Each row has two labels, one from each of two sets.
[  3  12  -4  -3   4  10  -1  -4  26  39  -7   4   7  14  -5  -6 -13   5
  -7 -10  -3] => <61> & gado
[ -8  13  13  -4  -5   5  -6  -9  20  19  -6  -3  14   2 -10 -10  -7   0
   5  -4   8] => <68> & Lasor
[ 21  14  25  10   9  -7 -16 -10  46   4   0   6  44  32 -12  -5  -4   2
 -24 -13   0] => <67> & Lasor
[ -1  -9   3  -4 -11  18   0  -2  13  23  -5  -6   6   1  -4   8  -7  -7
   4  -1   1] => <65> & gado
[  3  10 -10 -10   7  15   5   2  23   9  -3  -1  12  18 -14  -6  -4  13
   2  -7  -1] => <68> & gado
[  0  23  10  -9   4   0 -10 -18  46  47  -6 -15  17  26  -6  -8 -20   7
 -20 -11   6] => <68> & Lasor
[ 21  25   8  15   0   8  -6   3  38  49   3   0  24  21 -24 -16  -8  -2
  -2  -7  -7] => <67> & Lasor
[ -2  31  -8   9   0  23   5  -1  44  40  -4   7  33  22 -17  -2 -12  -1
  -2 -19  -8] => <68> & gado
[  6   6  -5   6   3  16   7   4  35   6   0  -3  28  22  -5  -4  -2  14
   4  -5 -15] => <68> & gado
[  6   5  16  -3   1  10   1  -8  48  41  -1  -6  24  18  -8 -12 -10  16
   2  -4  -3] => <65> & gado
[ 13   4   6   9   4  10  -7 -12  38  25  -3   5  27  28  -6   0  -7  -2
 -11 -14  -2] => <67> & gado
[ 10  13  14   2   0   3  -2  -4  24  37   0  -6  10  10 -22  -9  -4   6
   4   1   4] => <61> & Lasor
[ 11  21  -5  15   0   6   0  -3  18  32 -10  -2  17  15 -24  -2 -11 -13
 -11  -9  -3] => <67> & Lasor
[ 13   4  10  25   3  -3   1  -3   2  20   2   9   4   6 -14   1  -1  -5
  -4   7  -9] => <63> & Lasor
[ 19   3  -1   1   0  -1   0  -2  17  19   3   9   6   9 -13  -5  -2   4
   6  -2  -4] => <63> & gado
[  8   4   7  -2   8  12  13 -10  18  19   6  -6  -5   8 -13  -3 -10  12
 -10  -9  -3] => <65> & gado
[ -6  14  10  70  -4   2  -1  -4  24  24   0  -8  11   0 -14  -2  -5   3
   6   1   3] => <65> & Lasor
[ -1   9   9  22  -3  27  -1  -5  27  30  -3  -6  26  22  -8  -4 -15   2
 -17 -13 -11] => <67> & lig
[  6  16  -7  -2   0  12   2  -1  28  24   0  -4  21   6  -4 -14 -10  13
   0 -13  -3] => <68> & Lasor
[  3   1   3  10  -3  32  -7  -1  22  39 -10  -1  23  14  -2   5 -14  -4
  -6  -8   2] => <67> & lig
[ 14   2   3   4   0 -16   0 -11  29  30   8  10  -3  12  -2  13  -7   0
  -3   9  -8] => <68> & gado
[ 15   8   7  13  -1  10  -1   0  37  34  -1  -1  12  17 -28  -8  -7  -1
   0  -6  -3] => <67> & gado
[ 17   0  12   6 -13  15   3  34  21  -8  -6  18  47  -5 -23   0   2 -16
   8 -16  -2] => <67> & gado
[ 10  22   8 -10  -4  13  -3  -8  38  45  -4  -5  20  16 -11  -6 -14  -1
  -3  -7   5] => <68> & Lasor
[ 38  13  -6 -10   3   8  -5   6  31  37   1   9  20   0 -15 -10  -8   9
   9 -12   6] => <68> & gado
[  4  41  -1  26   0  15  -5  -9  36  53  -9  -4  27  28 -31 -19 -15   4
 -14 -13  -9] => <68> & Lasor
[  9   2   8   1   5  10  -5  -9  44  27  -5  -6  18  17  40   0 -26 -10
 -19  -6  -3] => <61> & gado
[  3  14  10  13   4   1 -11   2  12  -2  -2  16  27   3 -13   2   4  -3
 -11  -4  -2] => <67> & Lasor

Each row has two labels, one from each of two sets.
[  8  63 -28   4  12  -9 -19   6  -8  15  -5  -9  -7   6  -9   8  20   6
  29  13  -7] => Y & (52)
[  1  34 -25   6   4 -11   0  -4  -8   2  -8 -12  13  -9 -11   5  21   2
  29   2  -7] => S & (52)
[  6  33 -16  -3   3 -14 -41   1 -22  16  -2  -3 -28   4  -5   8  14  18
  41   4  -2] => S & (52)
[  3  30 -11   3  10  -2 -12  -7  -7  -3  -3   6  -5  10 -14   5  16  11
  34  16  -6] => S & (47)
[ -1  71  19  14  -5  10 -17  -2 -30  71 -10  -7 -71 -10  -4   7  20  -5
 -32 -14 -22] => S & (52)
[ -5  -2 -14  -9  10  -6 -40   2 -12  -4   0   1 -19  -1   3   5  14  10
  47  16   3] => S & (47)
[ -5   2  -3  -7  11 -10 -25   2  -3 -11  -4   3 -18   6  10  10  23  10
  29  20  -4] => S & (47)
[ -1  14 -41   2   1 -12  -2   5  10   5   9   0  50  -3  -8   4   6   1
  19   8  -7] => Y & (52)
[  7  20  -8   6  11 -10 -14  44  -8  13  -3  -4  -8  13  -9   4  12  11
  37  11   1] => Y & (47)
[  2  -4  -3   0  13  -6 -33   2  -9  -1   3  -3 -17   6   2   4   3   9
  24   4   5] => S & (47)
[  1  -4 -15  -8  10  -6 -29  16   5  -1  -4  -2   0   3   0   4  10   5
  19  31  -1] => Y & (47)
[ -8  16 -10   7   4 -13 -13  -5 -14  11   4  -6  -7   6  -6   2  -1   7
  20  -6   1] => S & (52)
[ -1  20  -4   0  11 -18 -15   0   2  12  -4   0  -7   3  -1  11  18   7
  23  11 -10] => S & (47)
[ -9  12 -14  -2   2 -13  -1 -16 -15  -6   0  -7 -10   4 -11   2  -2  14
  28  -5   2] => S & (52)
[  1  33 -12   3  16 -10 -19 -11  -7  -8  -2  -5   0  11 -13   3  10  17
  41   6   3] => Y & (52)
[ -6  33   4   1   1  -4  -8 -15 -19  15   0  11 -27   2  -5   3   1   8
  11  -7  -8] => S & (52)
[  1  -2 -13  -3   5 -13   1  -9 -11 -30  -9  -7  14  13 -11 -10   3  18
  46  11   8] => Y & (52)
[ -4  28 -18  12   9 -16  -4   3 -10  10  -4  -2   3   2  -9   2   5   0
  29  -3  -6] => Y & (52)
[ -1  33 -13   4   7  -2 -20  -1 -17  18  -5 -10 -19   0  -8   7  13  12
  28   5  -6] => Y & (52)
[  2   2  -2  -3 -10  -7 -21   7 -22  12   9  -4 -30   3   0  -2  -3   5
  21  -4   8] => Y & (47)
[  7  30  -8   3   4  -5  -8  -7 -10  -1  -6  -3   6   3  -3   1  11   2
  14   4  -6] => S & (52)
[ 34  32 -18   4   6 -23 -21  -9 -24   9   0  -6 -21   9 -13   4  10  13
  47   1   7] => Y & (52)
[ -5  32 -19   7  -3 -13 -33   1 -25  29   0  -5 -44  -1   0   8   5   9
  26  -2  -8] => S & (47)
[  0  36  -7  12   8  -9 -12  -5 -11  19  -1  -3 -20   2  -6  -3   6   6
   9  -3   0] => Y & (52)
[ -1  -4 -17  -4  11 -15 -26  -4  -4 -19  -2  -5   1  14  -3   5   6  14
  47  23   2] => S & (47)
[  5  38   0  14  -4 -12 -25   8 -20  35   3 -13 -52  -4  -7   9  -3   5
  -4 -15  -9] => Y & (52)
[  3  32  -1   3  15  -5 -22  -1 -17  15  -1  -9 -33  -5   0  24  15   7
  28   9  -3] => S & (52)
[ -5  17 -11  -1   6  -9 -12 -12  -8 -18  -3   6  -6  18 -18   0  11  10
  48   3   1] => Y & (52)
[  0  58  -7  12   3   0 -17  12   4  48  -9 -13 -30  -7 -10   8  16  -4
 -10   0   0] => Y & (52)
[ -9  21 -24   4  14 -27 -26  -2 -16  -6   1  -1   4   3 -16   1  -5  14
  41  19   4] => Y & (52)
[  4 -47 -34 -20  13 -20 -41   0   3 -37   0  10  26  15   8   4  -7   6
  67  28   0] => Y & (47)
[  1  56  -2  17   2 -13  -1  -9 -30  41  -2 -13 -42  -5 -12   0  16  12
  -2 -11  -4] => Y & (52)
[ -5   2 -32  -9  15 -24 -38   1 -11 -13   4   0  -6   8 -10   2   6  23
  62  15   4] => Y & (52)
[  1  46  -7   6   8   6 -14   0 -15  15   4  -8 -28   7 -11   8  21   9
  28  12  -9] => S & (52)
[  5  54  -3  12  -5 -13  -5  -9 -42  27  -1 -12 -37  -2 -12   6  16  14
  10  -6  -2] => S & (47)
[ -5  25 -22  -4  17 -24 -28   5 -19  23   4 -12 -18  -5  -9   9   7  12
  38   6 -12] => Y & (52)
[  6   1 -27   2   3 -17 -20   0  -1 -19  -1  -4   7   8 -15  14   4  12
  46  12   1] => Y & (52)
[ -3  51 -18   5  14 -11 -19  -4 -12  20 -15 -11  -8  10 -17  15  14   9
  26   9  -9] => Y & (52)
[ -1 -13 -19  -6   1 -16 -20   4  -1 -20   4  -1  13   4  -1  -4  -7  12
  38   4   9] => S & (52)
[ -1  31  -8   2  13   0 -20  12  -8  20 -10  -8 -12   0  -5  10  21   3
  17  15 -14] => S & (47)
[  2   9 -14   4  15  -8 -23  -1 -14  10   1  -3 -15   4  -2   8   1  14
  17   4  -7] => Y & (52)
[  0  28 -18   8  10 -11  -7   1   1   6  -5  -8  14   2  -8   6  13  11
  27   5 -10] => Y & (52)
[  0  34  -6  -2  15   0 -10   3  -9  13  -9  -2 -23   3 -10  -4  20  21
  20   9 -39] => Y & (52)
[ 24 -19 -27  -8   2 -17 -31   5   2  -4   1  -1   9   9   6   0 -11   5
  29   9   4] => Y & (47)
[  3  12 -13  -5   7  -4 -22  12  -6   7   3  -3 -11   0   0   4   8   9
  21  12 -10] => Y & (47)
[ -1  13 -12 -13  19   7 -24   6   1 -18 -14  19  -6  15  -7  12  28  11
  37  29  -7] => Y & (47)
[ -7  40 -14  -2  13   0 -13 -11  -4 -20 -15  -3   2   9 -18   3  25  14
  58  17  -7] => S & (47)
[ -2  17 -26   4  16 -11 -16   4  -3   4  -1 -12  16  -3 -15   7  13  14
  33  16 -10] => Y & (52)
[ -2  40  -4   6  -7 -16 -28   0 -32  51  10  -9 -54  -7  -2  10  -6   5
   7 -19   0] => Y & (52)
[  0  71   0  13   8 -10 -17 -10 -29  36 -12  -9 -55   5 -12   8  21   8
  12  -2  -7] => S & (52)
[  0  44 -17   4   3  -7 -19   6 -29  32   3 -11 -26  -1  -7  11  11   6
  10  -4  -6] => Y & (52)
[ 4 28 -3 -5  5  2 -4 -6 -6 -7 -8 -1 -7  9 -6  1 12  9 20  7 -7] => Y & (52)
[ -1   7 -13  -7  22 -22 -23   5  -2  -3  -7   4 -14   2  -1   0  11  10
  28  19   0] => S & (52)
[ -2  42 -14   4   8  -6 -12  -5 -14  21 -10  -4 -17   6  -6   6  17   7
  31   2  -9] => Y & (52)
[  4  27 -19  -3   5  -6 -15  -2  -5   6  -6  -1  -4   1  -4   1  14   8
  21  45  -3] => Y & (52)
[ -1  34 -19  -2  14 -17 -35   9 -16  23   2 -10 -24   8  -4  12  20   9
  35   5  -8] => S & (47)
[  4  38 -25   6  20 -16 -18  -9 -17  10  -9 -13 -10   4 -14   5  12  12
  38   1   2] => Y & (47)

Each row has two labels, one from each of two sets.
[ 25   3   4   7 -33   4  23 -11  -5  17 -20  46  20 -23  -1  10  -3  15
 -10   2   3] => <49> & fovob
[  6  -4  -1  -3 -10   1 -16 -29 -10  -4   0  20   9   1  20   4  11  10
  -2   1  -1] => <45> & Mosi
[ 11 -14   2  19 -22  13  -7  -7   7  19  -6  31   3 -20  15   1  13   3
 -40 -14  -3] => <49> & fovob
[-13 -14  21  13 -21  -1  11  -2   4  10  -5  45  12 -23   3   6   8  18
 -34   4  -2] => <45> & fovob
[ -7   4   0   1 -15   1  -1  -6   1   1 -15   7  11  11   2  -1   5   8
  -8  -1  -4] => <49> & fovob
[ 18   4   1  -4 -11   7   3 -12  -3   4   4  21  16 -25   4   8   4   9
  -8  -1   1] => <45> & vopu
[  8 -19  -2  -8 -12  -5 -11 -24 -31  22 -10  34   4  -6  27 -20 -17   4
   4  -2  14] => <45> & fovob
[ 15   3   8  -7 -10  16   4 -30  -2   1   1  26   7  -4   7   1   8  11
 -18   2  -5] => <49> & vopu
[ 37  -2 -17  13  -6  -2  -5   3  11  15  -5  10  -2 -32   6  -3  25  -4
 -25   6  -3] => <45> & Mosi
[  7 -14   8  22 -16  -1   4 -40  -6  -7   5  19  -1  -6  16  10  14  14
 -18  18  -8] => <45> & vopu
[  2 -14 -11  -3 -11  -7  -5 -17   0  10  -5  31  15 -35  16  -7  -5   5
   4  -7  -3] => <45> & Mosi
[  3   6 -11  -4 -14  -1   5 -17  -2   6  -1  28  13  -5   5 -19  14  -6
 -14   1 -11] => <49> & Mosi
[ 45  -5  -6  13 -30  -6  -5  -4 -17  32  -4  18   3  -9   8   5  -9  -3
  -8 -10   5] => <45> & vopu
[  5 -21  10 -22  -8  -6  -2 -13 -18   0   4  22   8   6  14  12 -13   7
   8  13  -6] => <45> & fovob
[ 10   1   4   7  -1   9  10 -22  15  16 -49  32  10  -9  -4  -4  17  12
 -19  10  -5] => <49> & Vunup
[-13  -7   1   6 -19  10   3  34  -8  -3   3  33  16 -23   5  -2  -7   6
   0 -15  12] => <49> & Mosi
[-12   0  -5   2 -19  -2   6  -5  20   5  -8  27  29   5  -3   4   0  11
  -2   2  -6] => <49> & fovob
[-14  -5   9   0 -21 -17   4 -26   4  -7 -14  25  12  -1   3  -3   8  18
 -12  16  -1] => <49> & Vunup
[-17   3  12  10 -25   2  -7 -17   6   1   4  16  -1  -7  -3   5  27  10
 -13 -10  -2] => <45> & Vunup
[ -2 -12  16   4 -14   3  10 -49  -1   3  -8  35  12  -7  10  13  16  14
 -21  17  -4] => <45> & Vunup
